Below are the code and all the weights of a small trained network. Each question names an input and a class and asks about switching units off, where a switched-off unit gives its printed mean instead of its output.

import numpy as np


def w(rows, s, z=0):
    codes = np.array(rows[::2]) - 128.0
    scale = np.full(codes.shape[1], s)
    scale[-1] = z or s
    return codes * scale


def f(y):
    return y / 2 * (1 + np.tanh(0.7978845608 * (y + 0.044715 * y**3)))


def log_softmax(a):
    a = a - a.max(-1, keepdims=True)
    return a - np.log(np.exp(a).sum(-1, keepdims=True))


def net(x, mask):
    res = np.array(x, float).reshape(1, 4) / 4 @ E
    y = f(res @ A[0][:, :-1].T + A[0][:, -1])
    res = res + np.where(mask, y, B[0][:, -1]) @ B[0][:, :-1]
    return log_softmax(res[-1] @ U[:, :-1].T + U[:, -1])


A, B = {}, {}
E = w([
[128,150,139,146,117,114,145,126,132,124,133,119],'x0',
[2,117,164,153,143,114,92,167,158,59,43,67],'x1',
[138,109,115,128,137,99,103,127,159,172,123,116],'x2',
[102,211,174,31,200,97,153,75,55,188,119,82],'x3',
],0.011)
A[0] = w([
[17,120,133,141,145,127,102,161,156,77,2,42,170],'n0',
[166,115,115,146,100,122,104,113,110,125,164,183,145],'n1',
[145,160,157,56,147,133,136,70,102,166,134,121,120],'n2',
[154,148,122,128,132,137,139,108,115,106,169,168,192],'n3',
[116,188,169,58,234,86,137,65,61,162,103,92,169],'n4',
[87,119,147,170,127,101,113,178,145,106,60,150,134],'n5',
[73,128,172,117,160,111,121,120,111,134,49,98,107],'n6',
[99,174,163,79,205,90,122,96,81,146,102,103,129],'n7',
[228,173,99,124,114,137,136,81,131,140,213,158,254],'n8',
[173,163,126,91,149,108,162,77,86,185,153,155,155],'n9',
[168,106,85,140,112,152,111,139,166,102,120,151,193],'n10',
[137,94,118,183,79,147,113,182,167,113,147,154,224],'n11',
],0.0092,0.0091)
B[0] = w([
[68,140,251,115,143,107,143,165,150,111,70,204,250],'n0',
[150,161,93,96,116,107,165,131,124,152,133,120,168],'n1',
[105,107,171,120,150,174,79,118,95,147,125,123,185],'n2',
[151,108,92,145,89,138,146,138,136,150,158,115,171],'n3',
[93,149,159,95,167,149,126,44,48,170,122,68,243],'n4',
[91,120,166,142,121,101,103,154,155,102,94,144,180],'n5',
[127,178,174,91,170,83,157,127,115,143,93,154,177],'n6',
[134,146,177,83,205,122,126,72,111,169,95,112,201],'n7',
[162,128,58,161,106,156,128,99,144,155,194,92,241],'n8',
[112,94,123,130,125,181,112,107,104,160,178,117,200],'n9',
[161,123,97,135,69,86,178,153,171,94,151,142,186],'n10',
[141,137,116,145,39,92,142,214,193,84,175,169,216],'n11',
],0.011,0.018)
U = w([
[207,135,1,149,95,110,172,172,162,87,170,139,253],'0',
[129,97,98,134,142,190,81,74,90,161,154,76,148],'1',
[74,100,144,176,109,119,117,217,174,33,81,200,90],'2',
[102,183,164,89,170,107,144,113,107,125,35,139,25],'3',
],0.0076,0.0026)

Each question gives the input, the list of numbers given to net, and the class t.
The units are the neurons (one row each of A and B). Each row of codes is followed by its name. A weight is (code - 128) times the scale printed after its matrix; where a second scale follows, it is the last column's (A, B and U).
mask holds one flag per neuron, in row order. A switched-off neuron (its flag False) gives its mean, the last column of its row in B, instead of its output. The means were averaged over made-up inputs and are rounded, as every weight is.
A unit's drop is (log p(t) with every unit on - log p(t) with that unit switched off) / (log p(t) with every unit on - log p(t) with every unit switched off).
The circuit of an input: a set's keep is (log p(t) with only the set's units on - log p(t) with every unit switched off) / (log p(t) with every unit on - log p(t) with every unit switched off). Starting from all 12 units, units are removed one at a time, each time the one whose removal leaves the highest keep (on an exact tie, the one counted first), for as long as the keep stays at least 0.8.
circuit, biggest first: the units of the circuit, biggest drop first
top k neurons: the k neurons with the biggest drops, biggest first
drop when u is switched off: that unit's drop, to one decimal
input [3,-3,5,0], class 0: top neuron	n4
input [-3,-1,5,0], class 0: circuit, biggest first	n4, n0
input [0,2,5,0], class 2: top 2 neurons	n4, n7
input [-6,0,-4,6], class 1: top 2 neurons	n0, n9
input [2,-4,8,0], class 0: top 2 neurons	n4, n7
input [1,1,0,0], class 2: drop when n8 is switched off	0.3
input [8,0,8,-8], class 0: drop when n0 is switched off	0.9
input [-8,1,-2,-2], class 2: drop when n8 is switched off	0.8
input [-1,-6,1,0], class 0: top 2 neurons	n4, n7
input [7,0,-2,-6], class 0: drop when n0 is switched off	0.8
